[110 131 145 105] = K_274
[188 108 132 118] = K_849
[111 172  90  97] = K_344
[104 112 137 112] = K_400
[207 111 145 131] = K_334
[111 172 111  97] = K_883
[105 111 145 131] = K_612
perm: [105 111 131 145]
K_612
then: [207 111]
[145]
which: [105 111 145 131]
K_612
then: [188 108]
[132]
then: [108 132]
[118]
which: [111 172  90  97]
K_344

[102 192 164 152] = K_883
[ 57 177  70 155] = K_528
[180  73 190 182] = K_849
[188 139 183  77] = K_423
[179 210  88  75] = K_400
[139 186 183  52] = K_911
[177  53  60  74] = K_334
[185 151  83 212] = K_473
[155 177  69  57] = K_243
then: [139 183]
[77]
which: [155 177  69  57]
K_243
which: [180  73 190 182]
K_849
then: [53 60]
[74]
which: [ 57 177  70 155]
K_528
perm: [155  57  70 177]
K_528
which: [177  53  60  74]
K_334

[101  70 141 165  99  92] : K_400
[ 71 101  92 165 141  99] : K_334
[129 148 147 115 137  99] : K_528
[137  94 102 143 103 173] : K_883
[143 104 102 173  94 137] : K_911
[125 107 104 129 110 112] : K_473
which: [ 71 101  92 165 141  99]
K_334
then: [101  70 141 165]
[99]
perm: [102 137 173 103 143  94]
K_883
perm: [ 99  71 101  92 165 141]
K_334
then: [129 148]
[147]

[118 108 120 148 132 166  78 142 133 105 161 123  96 100 131 142 130 156
 131 126  92 102 106 104 124 135  58 146 158 180 138 116 160 113  93 133
 138 138 109 156 126 134 111 117  99 135 110 125 130 113 142  88 134 117
 133 133 156 102 121 122]  K_344
[137 125  94 133 169 155 184 140 126 132 109  85 153  96 130 106 157 114
  61  82 154  68 116 110 140  71 104  84 159 106 110 185  84 127 163 133
 147 124  90 137 173 119  99 171 133 150  99 105 112  95 135 111  97 161
  77 133 166  78 137 152]  K_274
[137 116 160 148 132 166  78 109  61 106 126 130 157  85 140 114 153 132
  96 126  92 102 106 104 124 135  58 146 158 180 138 116 160 113  93 133
 138 138 109 156 126 134 111 117  99 135 110 125 130 113 142  88 134 117
 133 133 156 132 121 122]  K_243
which: [118 108 120 148 132 166  78 142 133 105 161 123  96 100 131 142 130 156
 131 126  92 102 106 104 124 135  58 146 158 180 138 116 160 113  93 133
 138 138 109 156 126 134 111 117  99 135 110 125 130 113 142  88 134 117
 133 133 156 102 121 122]
K_344
then: [140 126 132 109  85 153  96 130 106 157 114  61]
[82]
then: [104  84]
[159]
which: [137 125  94 133 169 155 184 140 126 132 109  85 153  96 130 106 157 114
  61  82 154  68 116 110 140  71 104  84 159 106 110 185  84 127 163 133
 147 124  90 137 173 119  99 171 133 150  99 105 112  95 135 111  97 161
  77 133 166  78 137 152]
K_274

[ 97 110 129 102 117 128 131  69 148 132 138]  K_911
[ 91 136 135 126 108 140 107 145  95 117 130]  K_883
[ 51 136  79  84 127  93 114  49 160 137 124]  K_243
[ 81 107 122 106 142 131 129  69 148 140 142]  K_612
[ 82 127 111  95 136 107 120  97 136 130 119]  K_344
[106 100 143 117  73 136 132 100 116 136 147]  K_400
[ 96 107 140 108 136 126 135  91 117 130 145]  K_423
[132 148 110 131 130 117 138 102  69  97 128]  K_528
[ 78 124 106  99 112 110 118  93 130 131 127]  K_849
[ 81 136 132 100 100  73 116 117 143 140 142]  K_473
which: [ 81 107 122 106 142 131 129  69 148 140 142]
K_612
then: [100 143 117  73 136 132 100 116]
[136]
then: [126 135]
[91]
which: [106 100 143 117  73 136 132 100 116 136 147]
K_400
perm: [136 126 135  91 117 130 145  96 107 140 108]
K_423
perm: [ 91  96 107 108 117 126 130 135 136 140 145]
K_423
perm: [132 138  97 110 129 102 117 128 131  69 148]
K_911

[127 147 123 143] -> K_528
[139 146 149 137] -> K_612
[169 137 191 101] -> K_849
[115 143  98 148] -> K_423
[164 140 186 132] -> K_334
[143  98 148 116] -> K_473
[ 64 114  44 159] -> K_243
[ 82 130  60 154] -> K_911
then: [146 149]
[137]
perm: [115 148 143  98]
K_423

[178 130 130 155 150 126] = K_911
[135 135 127 115 142 131] = K_473
[125 112 134 113 130 127] = K_528
[121 127 114 140 102 116] = K_612
[130  99 129 119 108 174] = K_423
[116 114 127 122 102 140] = K_400
[113 130 127 125 134 113] = K_344
[139 139 128 128 157 101] = K_274
[135 127 135 131 135 117] = K_243
perm: [125 134 113 113 130 127]
K_344
which: [178 130 130 155 150 126]
K_911
perm: [140 102 116 127 122 114]
K_400
which: [116 114 127 122 102 140]
K_400
then: [135 135 127]
[115]

[134 170 109 137 172 130 127  80  97 118  79 194] : K_473
[ 79 137  97 195 172 134  80 130 109 127 170 118] : K_243
[109 170 127  79 134 130 195  80 118 172  97 136] : K_612
then: [ 80 118]
[172]
which: [109 170 127  79 134 130 195  80 118 172  97 136]
K_612
which: [134 170 109 137 172 130 127  80  97 118  79 194]
K_473
perm: [172 127 109 130 134 118  80 137  79 170 194  97]
K_473
then: [195 172 134  80 130 109]
[127]
then: [195  80]
[118]
perm: [170 172 118  80 137 195 134 127  79 130  97 109]
K_243

[187  62 189  60 191  60  63  65 185  61 184 194  65  66 194  73 192 188
 190  68] -> K_334
[171  60 174  60 177  63  57  59 168  57 168 174  58  59 171  58 171 170
 168  58] -> K_274
[ 71 190  73 194  77 197 187 194  74 190  74  70 195 197  70 186  77  74
  71 198] -> K_849
[ 64 196  65 197  63 198 196 195  66 197  65  65 194 194  61 195  62  63
  60 195] -> K_400
[191  58 190  59 190  60  60  54 188  56 195 191  59  64 194  60 195 188
 190  59] -> K_883
[188  75 185  68 178  76  61  64 185  66 192 187  67  66 191  60 187 191
 192  63] -> K_423
[183  61 190  60 178  67  56  62 188  63 185 190  59  64 184  61 182 187
 186  63] -> K_911
[ 69 186  73 188  82 182 190 190  66 195  67  66 186 191  71 193  72  69
  65 188] -> K_344
[ 61 193  66 197  68 194 196 192  66 197  61  63 190 197  66 195  61  65
  64 199] -> K_528
[ 62 193  66 188  66 193 192 188  69 186  63  62 193 185  65 192  64  64
  60 192] -> K_612
[ 65 170  68 169  84 164 173 175  70 171  68  70 179 178  68 179  66  67
  64 182] -> K_243
[184  62 188  59 186  58  63  62 184  56 185 192  60  61 188  63 190 187
 183  61] -> K_473
which: [ 62 193  66 188  66 193 192 188  69 186  63  62 193 185  65 192  64  64
  60 192]
K_612
which: [187  62 189  60 191  60  63  65 185  61 184 194  65  66 194  73 192 188
 190  68]
K_334

[ 61 196  61  65 194 197  72  67 195  68] -> K_473
[ 62 199  62  62 197 197  60  61 200  64] -> K_400
[ 61 196  61  65 194 197  72  64 195  68] -> K_612
[ 61 196  61  65 194 134  72  67 195  68] -> K_344
perm: [ 68 195  67  72 197 194  65  61 196  61]
K_473
which: [ 61 196  61  65 194 197  72  64 195  68]
K_612

[198 190  57  57  59] : K_911
[189 193  54  63  65] : K_423
[192 192  58  66 187] : K_528
[189 195  63  61  62] : K_612
[ 58  66 188 192 192] : K_883
which: [198 190  57  57  59]
K_911
perm: [192 192  58  66 188]
K_883

[122 131 102  83 139 132 127 132 110 157 118 100 128 130 143 134 137 146
 130]  K_911
[138 141 105  81 143 141 126 135  95 177 120 126 119 142 140 140 126 148
 130]  K_849
[ 90 125 147 125 133 115 124 104 143  80 161  91  99 105 130 139 123 102
 135]  K_344
[ 82 129 133 146 123 100 129 120 141  70 130 110 133 112 125 128 121 104
 112]  K_334
[144 100 136 116 105 111 144 119 141  92 130 137 141 127 133 110 137 126
 115]  K_473
[189 155 127 107 155 131  95 110 160 143 114 136 141 105 140 105 133 130
 144]  K_243
[ 93 141 141 164 155 111  96 114 135 135 134 161 152 171 125 173 210 123
 129]  K_883
[133 115 122 104 143  80 124 104 143  80 161  91  99 105 130 139 123 114
 135]  K_423
[143 141 129 135  95 177 131 126 160  98 146 129 145 128 131 122 135 114
 117]  K_528
[123  92 133 155 122 132 127 145 146 109 113 115 148 115 119 113 141 127
 138]  K_400
[152 141 125 111 138 143 126 132  99 163 130 162 115 148 127 139 112 134
 128]  K_274
then: [143 141 126 135  95 177]
[120]
then: [133 115 124 104 143  80]
[161]
then: [147 125 133 115 124 104 143  80 161  91  99 105]
[130]

[131  52 133 154 117 122] = K_911
[126  52 133 154 117 122] = K_883
[121  63 136 129  98 106] = K_473
[121  53 134 143  98 113] = K_243
then: [ 53 134 143  98]
[113]
then: [131  52 133 154]
[117]
perm: [121 129 106 136  63  98]
K_473
then: [134 143  98]
[113]
then: [136 129  98]
[106]

[129 137 115 156 178 200 153 137] = K_243
[133 128 130 127 204 153 201 177] = K_911
[129 128 120 135 200 166 150 136] = K_528
then: [178 200]
[153]
which: [129 128 120 135 200 166 150 136]
K_528
then: [135 200]
[166]

[ 63 189  59 193  52 174  66  51  54 194  50 193 201  56  55 192  51] = K_423
[ 50 201  52 206  49 201  49  49  48 206  49 202 202  49  48 203  53] = K_344
[ 54 207  55 208  61 204 208 202  57  56 205  46  56 203 201  57 207] = K_400
[198  54 207  55 208  61 204 208 202  56 206  54  53 205 204  54 206] = K_243
[194  69 202  71 203  74 203 202 204  75 204  65  67 202 198  67 200] = K_883
[180  57 188  66 186  73 185 193 197  60 188  57  68 194 196  62 201] = K_473
[207  52  56 206  55 205  54 204 198 208  61  54 204 208  54 206 202] = K_274
perm: [200  67 198 202  67  65 204  75 204 202 203  74 203  71 202  69 194]
K_883
which: [207  52  56 206  55 205  54 204 198 208  61  54 204 208  54 206 202]
K_274
then: [ 54 207  55 208  61 204 208 202  56]
[206]
perm: [ 55 208 198  54  54 202  53  61 206 206 208  54 205 204  56 204 207]
K_243
perm: [ 48  48  49  49  49  49  49  50  52  53 201 201 202 202 203 206 206]
K_344

[135 114 141  92 154  99 115 115 132  99 120 157 135 114 141  92 154  99
 114 115 117 118 115 131 130 111 154 117 176  77 106 143 119 131 138 117] = K_243
[127 159 139 130 132 135 143 111 146 117 118 157 133 129 121 112 116 116
 131 132 122 133 124 180 125 116 142 150 148 148 128 122 147 130 132 148] = K_274
[118 141  58 118 123 113 121 160 140  99 120 157 135 114 141  92 154  99
 114 115 132 135 135 137 162 151 110 138 136 131 114 135 129 110 136 148] = K_334
[ 92 115 117 135 132  77 157  99 111 141 143 154 118 115 115 154  99 118
  92 115 176 154 138 130 114  99 117 131 120 114 131 106 114 119 141 135] = K_528
perm: [ 77  92  92  99  99  99 106 111 114 114 114 115 115 115 115 117 117 117
 118 119 120 130 131 131 132 135 135 138 141 141 143 154 154 154 157 176]
K_243
perm: [ 58  92  99  99 110 110 113 114 114 114 115 118 118 120 121 123 129 131
 132 135 135 135 135 136 136 137 138 140 141 141 148 151 154 157 160 162]
K_334
then: [135 114 141  92 154  99 114 115 132]
[135]

